In the rows, zero is written as 128.
Facts:
beraden {Ξ=628, β=sese, ε=a, δ=davokir}
bibrim {Ξ=937, ε=b}
breson {Ξ=628, Ω=keploze, β=stogidrak, ε=a, δ=geflis}
briskiplo {Ξ=628, Ω=zegrogrir, ε=a, δ=sadruk}
brodos {Ξ=628, ε=a}
broge {Ξ=937, Ω=zuful, β=kleman, ε=c, δ=lemem}
brotrosun {Ξ=919, Ω=miskomin, β=trobrim, ε=d, δ=plubru}
brustu {Ξ=919, Ω=drufum, ε=a, δ=bibrim}
bugu {Ξ=628, Ω=skufil, ε=c, δ=mova}
dabim {Ξ=937, Ω=breson, ε=a, δ=geflis}
davokir {Ξ=565, ε=d}
dibrir {Ξ=565, Ω=faklal, ε=a, δ=kaste}
dralem {Ξ=919, Ω=kostek, ε=d, δ=flumil}
drazaska {Ξ=937, ε=c, δ=nafles}
dreskim {Ξ=565, Ω=kladal, ε=a, δ=davokir}
dretumom {Ξ=393, Ω=geklun, ε=a, δ=nifir}
drezus {Ξ=393, Ω=sina, ε=a, δ=leru}
drufum {Ξ=919, Ω=dugik, ε=a, δ=bibrim}
drurezun {Ξ=937, Ω=mugrir, ε=e, δ=grustu}
drusi {Ξ=565, Ω=gristas, β=grukopil, ε=a, δ=riman}
dudruror {Ξ=94, Ω=gastus, β=skiploris, ε=a, δ=stogidrak}
dugik {Ξ=937, ε=e, δ=bibrim}
dutok {Ξ=919, Ω=vebekun, ε=a, δ=gromuden}
dutru {Ξ=628, Ω=karos, β=fodu, ε=a, δ=ledem}
fadrim {Ξ=393, Ω=stadarik, ε=c, δ=skipler}
fafledrom {Ξ=628, ε=a}
faklal {Ξ=919, Ω=neleskun, β=fafledrom, ε=c, δ=kaste}
fizon {Ξ=919, Ω=floplin, ε=d, δ=plaskik}
fizor {Ξ=937, Ω=skeflude, ε=d, δ=nifir}
fladibrel {Ξ=937, Ω=tuzos, ε=b, δ=davokir}
flafin {Ξ=393, ε=b, δ=rager}
flaga {Ξ=94, Ω=trostam, β=pliko, ε=a, δ=rego}
flastipar {Ξ=565, Ω=grustir, ε=a, δ=zisu}
flefiplem {Ξ=393, Ω=flaga, ε=a, δ=rego}
flekin {Ξ=628, Ω=napal, β=dudruror, ε=a, δ=nafles}
flibon {Ξ=919, Ω=sebudru, β=flafin, ε=a, δ=zisu}
floklas {Ξ=937, ε=a}
floplin {Ξ=94, Ω=sabar, ε=c, δ=plaskik}
flumil {Ξ=565, ε=a}
fodu {Ξ=919, Ω=skoplon, ε=c, δ=fafledrom}
folis {Ξ=94, ε=c, δ=ledem}
fudrel {Ξ=565, Ω=troklum, β=lemem, ε=b, δ=plubru}
fufek {Ξ=393, Ω=giperor, ε=a, δ=sese}
fuplam {Ξ=628, β=zufle, ε=b, δ=nifir}
gastos {Ξ=565, β=getus, ε=b, δ=zisu}
gastus {Ξ=919, ε=e, δ=stogidrak}
geflis {Ξ=937, ε=a}
gegul {Ξ=393, Ω=soskazil, ε=c, δ=sadruk}
geklen {Ξ=937, β=mova, ε=e, δ=stabra}
geklun {Ξ=565, Ω=fuplam, ε=a, δ=nifir}
gemu {Ξ=393, Ω=sefle, β=dudruror, ε=a, δ=riman}
geska {Ξ=565, Ω=flastipar, ε=a, δ=zisu}
getus {Ξ=937, Ω=zesi, β=stogidrak, ε=a, δ=skipler}
giperor {Ξ=94, Ω=ketebam, ε=b, δ=sese}
giplak {Ξ=937, ε=e, δ=rego}
godra {Ξ=393, ε=c, δ=sese}
gogrem {Ξ=937, Ω=lisu, ε=a, δ=paplogul}
goplum {Ξ=393, Ω=fadrim, β=gromuden, ε=c, δ=skipler}
gotos {Ξ=628, Ω=nodris, ε=d, δ=pigril}
grapa {Ξ=94, ε=c}
grele {Ξ=919, Ω=ziklum, ε=a, δ=sube}
grisko {Ξ=393, Ω=klila, β=dudruror, ε=a, δ=grukopil}
gristas {Ξ=565, β=gogrem, ε=e, δ=riman}
griste {Ξ=919, Ω=pubrel, ε=a, δ=sube}
gromuden {Ξ=937, ε=a}
grotrir {Ξ=393, β=gristas, ε=d, δ=leru}
grukopil {Ξ=628, ε=b}
grustir {Ξ=393, Ω=gastos, ε=e, δ=zisu}
grustu {Ξ=565, ε=e}
kapasil {Ξ=628, Ω=beraden, ε=b, δ=davokir}
karos {Ξ=393, Ω=steklar, ε=a, δ=ledem}
kaste {Ξ=565, ε=a}
kegim {Ξ=628, Ω=riplifli, ε=a, δ=sube}
keploze {Ξ=94, Ω=votuk, β=flafin, ε=a, δ=geflis}
ketebam {Ξ=393, Ω=trudrim, ε=b, δ=sese}
kladal {Ξ=565, Ω=sotrobak, ε=c, δ=davokir}
kleduva {Ξ=94, Ω=tosi, ε=b, δ=plubru}
kleman {Ξ=94, Ω=grotrir, β=nafles, ε=e, δ=leru}
kleskul {Ξ=919, Ω=sugrul, ε=c, δ=plaskik}
klila {Ξ=565, ε=a, δ=grukopil}
kliser {Ξ=565, Ω=toril, ε=a, δ=flumil}
kloge {Ξ=393, Ω=kapasil, β=zisu, ε=b, δ=davokir}
klozas {Ξ=628, Ω=kloge, ε=c, δ=davokir}
klukle {Ξ=565, ε=b}
kogeskon {Ξ=937, Ω=dabim, ε=a, δ=geflis}
koskal {Ξ=628, Ω=dreskim, β=plaskik, ε=b, δ=davokir}
kostek {Ξ=565, Ω=zudal, ε=c, δ=flumil}
lagrum {Ξ=94, Ω=plavotrim, ε=a, δ=sese}
laplor {Ξ=94, Ω=drezus, ε=a, δ=leru}
ledem {Ξ=565, ε=b}
leklo {Ξ=937, ε=a, δ=brodos}
lemem {Ξ=565, ε=b}
leru {Ξ=565, ε=a}
lisu {Ξ=94, Ω=pligrir, ε=c, δ=paplogul}
lobril {Ξ=393, Ω=drazaska, ε=b, δ=nafles}
ludril {Ξ=937, Ω=trutre, ε=b, δ=zoplu}
lumel {Ξ=919, Ω=tafe, β=zegrogrir, ε=d, δ=zuten}
lurir {Ξ=94, Ω=koskal, ε=a, δ=davokir}
magri {Ξ=919, Ω=fizon, ε=c, δ=plaskik}
maplek {Ξ=393, Ω=lumel, β=kaste, ε=a, δ=zuten}
megi {Ξ=937, Ω=maplek, β=pliko, ε=b, δ=zuten}
mepu {Ξ=937, Ω=kleduva, β=sube, ε=d, δ=plubru}
miskomin {Ξ=565, Ω=tretun, ε=b, δ=plubru}
mova {Ξ=628, ε=c}
mugrir {Ξ=937, Ω=saberul, β=leru, ε=a, δ=grustu}
mukik {Ξ=628, ε=c, δ=kaste}
muplus {Ξ=937, Ω=zami, ε=a, δ=sese}
muti {Ξ=94, Ω=valazok, ε=a, δ=pigril}
nafles {Ξ=919, ε=a}
napal {Ξ=937, Ω=rofis, β=fafledrom, ε=a, δ=nafles}
neleskun {Ξ=94, Ω=mukik, ε=e, δ=kaste}
nifir {Ξ=937, ε=a}
nodris {Ξ=565, Ω=zugar, β=rila, ε=d, δ=pigril}
nupan {Ξ=919, Ω=dutok, β=giperor, ε=c, δ=gromuden}
paplogul {Ξ=628, ε=b}
piboru {Ξ=628, Ω=drurezun, β=geflis, ε=c, δ=grustu}
pibrur {Ξ=628, β=keploze, ε=a, δ=geflis}
pidral {Ξ=937, Ω=goplum, ε=d, δ=skipler}
pigril {Ξ=94, ε=a}
pladri {Ξ=393, Ω=ludril, β=getus, ε=a, δ=zoplu}
plakledem {Ξ=919, Ω=roflukin, ε=c, δ=grukopil}
plapem {Ξ=565, Ω=sunedrem, ε=c, δ=mova}
plaskik {Ξ=628, ε=b}
plavotrim {Ξ=937, Ω=fufek, ε=c, δ=sese}
pligrir {Ξ=919, ε=b, δ=paplogul}
pliko {Ξ=393, Ω=tobrar, ε=d, δ=klukle}
plubru {Ξ=919, ε=a}
pubrel {Ξ=565, Ω=grele, ε=a, δ=sube}
radir {Ξ=919, Ω=ramo, ε=b, δ=flumil}
rager {Ξ=565, ε=b}
ramo {Ξ=919, Ω=kliser, ε=a, δ=flumil}
rator {Ξ=628, Ω=brustu, β=nafles, ε=a, δ=bibrim}
rego {Ξ=94, ε=a}
reni {Ξ=94, Ω=sodil, ε=a, δ=geflis}
rikun {Ξ=393, Ω=nupan, ε=a, δ=gromuden}
rila {Ξ=94, Ω=vifin, ε=b, δ=floklas}
riman {Ξ=628, ε=b}
riplifli {Ξ=919, ε=c, δ=sube}
rofis {Ξ=937, Ω=lobril, β=vogun, ε=b, δ=nafles}
roflukin {Ξ=393, Ω=staske, β=stope, ε=a, δ=grukopil}
rozis {Ξ=919, Ω=staskis, ε=b, δ=plaskik}
rutol {Ξ=94, Ω=zamos, ε=c, δ=nafles}
sabar {Ξ=919, Ω=kleskul, ε=b, δ=plaskik}
saberul {Ξ=937, ε=a, δ=grustu}
sabrok {Ξ=393, Ω=grisko, ε=b, δ=grukopil}
sadruk {Ξ=628, ε=a}
sebudru {Ξ=94, Ω=geska, ε=b, δ=zisu}
sedrek {Ξ=393, Ω=dralem, ε=a, δ=flumil}
sefle {Ξ=393, Ω=drusi, ε=a, δ=riman}
sese {Ξ=628, ε=d}
sina {Ξ=628, Ω=zupeflon, ε=c, δ=leru}
siska {Ξ=393, Ω=rutol, ε=a, δ=nafles}
skeflude {Ξ=628, Ω=dretumom, β=davokir, ε=a, δ=nifir}
skipler {Ξ=393, ε=a}
skiploris {Ξ=919, Ω=zamiman, β=gogrem, ε=a, δ=sube}
skoplon {Ξ=937, Ω=stebror, β=plubru, ε=c, δ=fafledrom}
skorun {Ξ=628, Ω=flekin, β=dudruror, ε=a, δ=nafles}
skozo {Ξ=919, Ω=radir, ε=a, δ=flumil}
skufil {Ξ=628, ε=c, δ=mova}
sodil {Ξ=919, Ω=kogeskon, ε=a, δ=geflis}
soskazil {Ξ=94, ε=c, δ=sadruk}
sotrobak {Ξ=937, Ω=klozas, β=stabra, ε=a, δ=davokir}
stabra {Ξ=628, ε=a}
stadarik {Ξ=565, Ω=getus, ε=c, δ=skipler}
staske {Ξ=565, Ω=sabrok, ε=b, δ=grukopil}
staskis {Ξ=565, ε=b, δ=plaskik}
stebror {Ξ=937, ε=b, δ=fafledrom}
steklar {Ξ=393, Ω=folis, β=plubru, ε=b, δ=ledem}
stogidrak {Ξ=94, ε=c}
stolom {Ξ=565, Ω=leklo, β=sabrok, ε=e, δ=brodos}
stope {Ξ=393, Ω=plapem, ε=c, δ=mova}
sube {Ξ=565, ε=e}
sugrul {Ξ=937, Ω=tragrir, ε=d, δ=plaskik}
sunedrem {Ξ=565, Ω=bugu, ε=a, δ=mova}
tafe {Ξ=393, Ω=zimir, ε=a, δ=zuten}
teklom {Ξ=937, Ω=briskiplo, β=tretun, ε=a, δ=sadruk}
tiru {Ξ=628, Ω=pibrur, β=floklas, ε=a, δ=geflis}
tobrar {Ξ=937, ε=b, δ=klukle}
toril {Ξ=565, Ω=sedrek, β=brodos, ε=d, δ=flumil}
tosi {Ξ=628, Ω=fudrel, β=getus, ε=e, δ=plubru}
tragrir {Ξ=565, Ω=zibrok, ε=c, δ=plaskik}
tretun {Ξ=94, Ω=mepu, ε=e, δ=plubru}
trobrim {Ξ=937, Ω=piboru, β=ledem, ε=a, δ=grustu}
troklum {Ξ=565, Ω=videplik, ε=c, δ=plubru}
trostam {Ξ=94, Ω=giplak, β=fizor, ε=d, δ=rego}
trudrim {Ξ=94, Ω=muplus, ε=a, δ=sese}
trutre {Ξ=565, β=mova, ε=b, δ=zoplu}
tuzos {Ξ=628, Ω=lurir, ε=c, δ=davokir}
vaflem {Ξ=565, Ω=godra, β=fizor, ε=a, δ=sese}
valazok {Ξ=94, ε=d, δ=pigril}
valus {Ξ=94, Ω=geklen, β=stogidrak, ε=a, δ=stabra}
vatroklo {Ξ=393, Ω=magri, ε=c, δ=plaskik}
vebekun {Ξ=628, ε=a, δ=gromuden}
videplik {Ξ=937, β=rego, ε=d, δ=plubru}
vifin {Ξ=937, β=sube, ε=b, δ=floklas}
vigol {Ξ=919, Ω=pliko, β=gogrem, ε=d, δ=klukle}
viski {Ξ=919, Ω=rator, β=leklo, ε=d, δ=bibrim}
vogun {Ξ=94, Ω=zadul, ε=a, δ=grapa}
votuk {Ξ=565, Ω=tiru, β=rego, ε=a, δ=geflis}
vutan {Ξ=565, Ω=laplor, β=rager, ε=d, δ=leru}
zadul {Ξ=565, β=dibrir, ε=d, δ=grapa}
zafir {Ξ=937, Ω=zufle, ε=a, δ=lemem}
zami {Ξ=565, Ω=vaflem, ε=c, δ=sese}
zamiman {Ξ=919, Ω=griste, β=geflis, ε=a, δ=sube}
zamos {Ξ=937, Ω=skorun, ε=b, δ=nafles}
zegrogrir {Ξ=393, Ω=gegul, ε=c, δ=sadruk}
zesi {Ξ=937, β=paplogul, ε=b, δ=skipler}
zibrok {Ξ=565, Ω=rozis, ε=b, δ=plaskik}
ziklum {Ξ=919, Ω=kegim, ε=c, δ=sube}
zimir {Ξ=94, Ω=ziril, ε=a, δ=zuten}
ziril {Ξ=919, ε=b, δ=zuten}
zisu {Ξ=937, ε=a}
zogos {Ξ=94, Ω=brotrosun, β=stope, ε=a, δ=plubru}
zoplu {Ξ=937, ε=b}
zudal {Ξ=919, ε=a, δ=flumil}
zufle {Ξ=393, β=stogidrak, ε=d, δ=lemem}
zuful {Ξ=393, Ω=zafir, β=nifir, ε=a, δ=lemem}
zugar {Ξ=919, Ω=muti, ε=b, δ=pigril}
zupeflon {Ξ=937, Ω=kleman, β=gogrem, ε=b, δ=leru}
zuten {Ξ=565, ε=a}

Known rows:
kleman: [112  55 127  99 143 142  78  48 214 153 127  90 143 117 111 151 148 148
  92 110  87 103 215  96 112  98 136]
dibrir: [122 130 122 157 114 128 110 125  78 120 121 157 124 105 119 120  96 154
 150 178 141 146 102 148 155 148 121]
sina: [108 139 133 109 133 143 151 154 135 126 127 124 136 140 140 112 130 119
 121 117 124 133 128 146 136 120 149]
skipler: [153 135 133 171 123 115 128 145 108 133 134 121 113  92 169 144 115 130
 156 173 170 149  65 115 132 156  79]
rator: [143 136 140 151 113 113 144 153  94 124 144 145  92  97 113  89 111 136
 139 165 144 138 132 145 151 168 134]
stope: [ 84 126 111 116 111 139 110 127 120 127 102 135 157 153 155 129 114 131
 123 138 135 160  93 161 146 103 142]
goplum: [ 99 119 125  97 109 105 143 143 125 137 118 116 113 157 141 116 148  98
 112 135 147 155 122 151 139 129 153]
lobril: [ 86 101 141  85 150 105 105 107 170 140 109  98 155 169 139 153 184 122
 115  77  78 130 174 107 116  92 125]
dutru: [146 135 133 154 112 112 140 148  90 128 143 152  89 101 115  89 109 137
 139 167 151 141 130 149 151 164 138]
pubrel: [130 138 148 144 129 121 128 139  84 117 133 141 108 100 117 128 121 143
 152 176 127 137 119 133 152 159 121]
fuplam: [135 107 125 105 142 125 163 127 121 144 129 148  99 177 119 150 168 119
  37  61  96 138 156  63  90  55 134]
zamos: [112 102 106  98 125 127 114 104 165 132 117 130 165 154 114 117 135 118
  91  70 112 108 171 127 101  87 138]
skoplon: [122 135 119 102 111 134 165 156 130 123 137 128 127 136 118 103 123  95
 102 118 146 119 131 150 123 134 157]
griste: [138 142 141 152 128 133 134 145  92 120 138 150 108  94 114 107 109 151
 152 165 132 132 124 138 153 154 128]
ketebam: [ 85  91 123  86 134 101 101  98 160 146 110 113 153 166 142 139 168 120
 105  83  98 135 169 120 120  84 131]
rutol: [106 126 120 100 113 147 147 130 126 115 133 124 135 136 125 127 129 111
 122 129 148 128 112 153 129 107 162]
miskomin: [ 90  92 107  88 121 106 102  98 160 143 111 122 154 161 132 131 148 115
  95  85 114 126 163 128 114  84 136]
piboru: [116 131 126 107 113 122 157 156 135 131 133 127 119 141 135  97 132 104
 111 117 143 140 132 154 134 129 158]
kegim: [134 156 164 147 154 134 140 158 100 117 144 137 109  93 119 123 131 153
 162 153 105 123 135 123 151 159 115]
briskiplo: [141 138 132 157 122 127 133 146  95 123 136 155 105 100 119 101 103 152
 149 163 137 139 122 142 151 155 127]
gemu: [171 182 107 153 122  67 104  92 111 185 106 149  59 187 132 129 122 119
 175 170 173 120 108 160 160 169 145]

Rows:
No name comes twice in this set of rows, the named rows included.
[133 158 160 139 160 147 150 158  93 111 147 144 118  84 107 124 122 144
 154 151 108  99 138 122 142 156 111] : muplus
[ 98 131 130 100 126 132 143 144 125 122 119 118 134 148 137 133 139 108
 119 126 130 138 119 145 133 124 146] : stadarik
[107  97 102 102 114 117 109  98 166 140 114 126 157 158 129 110 138 124
  97  76 118 126 162 131 114  81 146] : radir
[118 148 165  94 168 130 167 165 142 111 147 113 133 122 108 132 170 106
 130  88  87  86 170 108 111 128 125] : videplik
[110 144 140 107 138 143 151 157 136 122 126 122 137 138 140 118 134 118
 122 111 120 131 128 140 134 124 147] : skufil
[162 152 121 180 139 167 131 147 108 112 142 145 156  69 155 138  77 140
 158 159 161 114  64 121 117 141  71] : geflis
[173 196  95 165 132 128  91  71 113 156 111 158 104 170 120 148  92 145
 195 165 164  92  85 164 150 138 144] : dudruror
[135 131 142 140 117 106 135 144  85 123 138 138  90 106 109 115 128 128
 144 178 140 137 128 136 147 169 129] : drusi
[130 143 143 133 151 147 143 148 132 101 140 110 151 164 102 144 133 123
 143  85 101 120 142 121  97 153 128] : sugrul
[ 93 128 131 101 126 120 137 144 126 130 115 117 130 156 147 132 144 112
 122 130 127 150 118 145 141 124 141] : gegul
[117 100  95 104 114 128 114 103 164 132 116 130 165 155 117 113 130 116
  86  70 117 112 163 131 101  89 141] : ludril
[112 131  97 128 116 152 114 124 118 112 115 155 177 135 120 114  97 137
 121 103 127 123 114 152 123 101 130] : fizor
[169 149  96 143  78 124  92 136 162 106  77 108 166 121 161 150 131 114
 116 110 125 154  40 105 126 121 116] : davokir
[121  97  95  95 103 110 123 107 165 138 122 125 147 155 108 101 134 104
  81  75 133 111 174 137 101  99 152] : megi
[104  87 113  88 113  91 112 102 163 142 116 109 142 166 120 123 160 105
  92  85 120 129 169 124 109  98 145] : trutre

The same objects again, as new rows of numbers:
Known rows:
sadruk: [168 121 119 118 118 122  99 142 145  91 141 105  86  96 121 128 120 148
 174 116 127 139 115 101 120 154 132 147]
flastipar: [115 106 132 122 144 132 146 135 141  89 135 119 155 129 131 114 124 137
 148 124 123 130 117 115 159 134 120 127]
trobrim: [146 125 117 124 121 150 137 126 111  94 141 115 132 152 101 119 121 163
 166 123 115 131 105 110 125 122 122 108]
dutok: [142 105 115 126 136 137 131 136 125  83 131 117 125 122 117 118 109 147
 147 115 126 135 112 126 145 138 119 127]
valazok: [131  97 141 135 168 121 139 118 154 120 164 117 114 112 152 122 132 135
 138 157 143 162 126 120 156 127 135 138]
zegrogrir: [ 91 175 139 123 121 148 119 160 108 114  56  83 116 172 145 179 164  56
 119 119  71  68 170 150 135 132  92 127]
ziril: [101 128 129 140 131 123 130 116 155 143 155 141 128 127 150 132 147 119
 120 137 135 152 134 136 118 146 147 149]
drufum: [124 106 120 126 138 129 127 138 145  86 129 122 129 119 123 123 118 141
 149 131 125 138 109 121 152 141 121 132]
laplor: [173 103 134 127 152 139 142 129 115 104 132 103 113 121 125 120 107 148
 142 138 126 142 120 112 152 108 113 111]
paplogul: [158 164 121 115 127 135 126 111 134 115 197  85  59 148 148 155 141 124
 138  99 114 150 170 138  80 198 139  87]
kloge: [111  36 174 172  32 124  92 108 174 161 137 191 174 116 148 103 126 118
  82 180 129 129 112 192 156  95 149 228]
brotrosun: [104 125 130 146 153 160 161 108 123 137 131 139 136 115  88  96  96 195
 112 144 154 166  90 140 111  87 130 140]
griste: [139 103 121 136 133 143 129 129 127  84 131 115 122 119 108 117 108 147
 144 120 124 133 113 124 141 137 115 127]
drurezun: [100 175  97 122 131 131 139 113 108 190 105 124 116 166 136 160 146  85
  56  93 130 107 177 157  72 139 132 128]
mugrir: [111 121 127 119 128 127 128 142 133 100 120 142 143 105 122 104 116 183
 140 132 157 112  79 130 152 128 137 158]
zamos: [114 128 105 133 136 146 150 102 131 124 143 117 129 142 135 130 129 129
 105 105 129 140 137 139 107 138 132 141]
geska: [133 105 125 127 140 141 154 132 125  84 135 108 153 131 120 116 111 141
 140 117 119 127 116 124 155 127 115 125]
zibrok: [113 119 129 177 124  91 141  50  66 127 164 204 155  96 190  99 132  78
 131 147 132 153 138 155 146 149 175  90]
brustu: [138 106 119 124 135 138 131 131 131  82 136 112 125 118 115 121 107 145
 145 115 121 138 116 124 142 140 115 125]
kegim: [126 114 146 144 107 114  90 151 167  96 144 145  98  89 127 115 123 145
 176 149 133 167  98 123 133 153 131 139]
floklas: [160  88  74 139 116 129 147 137 168  63 167 109 137 138 108 136 134  78
 186  85  85 172 150  68 141 145  98 122]

Rows:
No name comes twice in this set of rows, the named rows included.
[108 109 150 149 118 122 126 109 165 105 175 137 127 114 144 111 131 135
 152 143 134 170 106 126 130 136 139 151] : dralem
[123 111  78 138 112  86 144 105 181 185 174 192 175  96 108 103 126 119
  93 100 179 181 130  91  98 120 150 131] : rofis
[117 170 118  95 123 124 123 161 110 160  68 120 134 155 116 157 140  81
  86  97 116  66 160 135 120 131 106 102] : fadrim
[181 101 135 113 157 126 125 129 110 143 111 135 130  98 113 106 102 179
 141 152 151 134  99  90 152  66 136 146] : valus
[127 126  98 115 110 115  93 159 114 185   8 143 137 110 100 146 126  81
 103 113 125  90 136 104 114  64 111 190] : nupan
[129  99 115 121 132 113  92 150 163 124 114 161 115  65 106 108 113 176
 156 148 163 153  81 111 130 129 149 180] : breson
[ 91 172 127 109 149 120 150 118 124 203 113 117 140 160 158 153 160  82
  49 108 136  91 177 155  99 132 137 132] : gristas
[159  93 137 122 168 128 138 105 122 132 139 128 121  89 146 104  96 175
 103 145 162 142 103 123 142  91 137 166] : trostam
[171 166 135  98 139  99 104 176 127 155  94  90  87 139 156 185 159  42
 117 102 105  88 196 100 127 130  96  86] : stogidrak
[152 113 131 133 113 148  97 150 146  51 140  81  69 114 140 139 137 122
 200 131  82 154 123 110 123 160 115 150] : fafledrom
[ 87 130 124 124 139 116 131 112 141 163 136 154 146 112 144 111 143 165
 103 139 164 122 104 139 117 127 162 175] : zupeflon
[152  99 136 125 162 123 130 139 141  99 135 109 118 107 134 128 122 138
 141 147 131 140 121 116 171 124 119 125] : muti
[146 121 132 112 121 137 129 124 100 132 123 139 154 127 110  94 113 189
 151 130 140 113  85 114 135  88 141 144] : gemu
[ 62 143 176 161 127 119 152 106 155 178 150 166 171 104 126  99 122 150
  94 152 166 168 106 151 123  83 133 148] : fudrel
[132 114 137 121 125 137 131 123 104 101 111 129 152 113 118 100 111 182
 147 128 135 104  81 119 145 100 127 164] : maplek

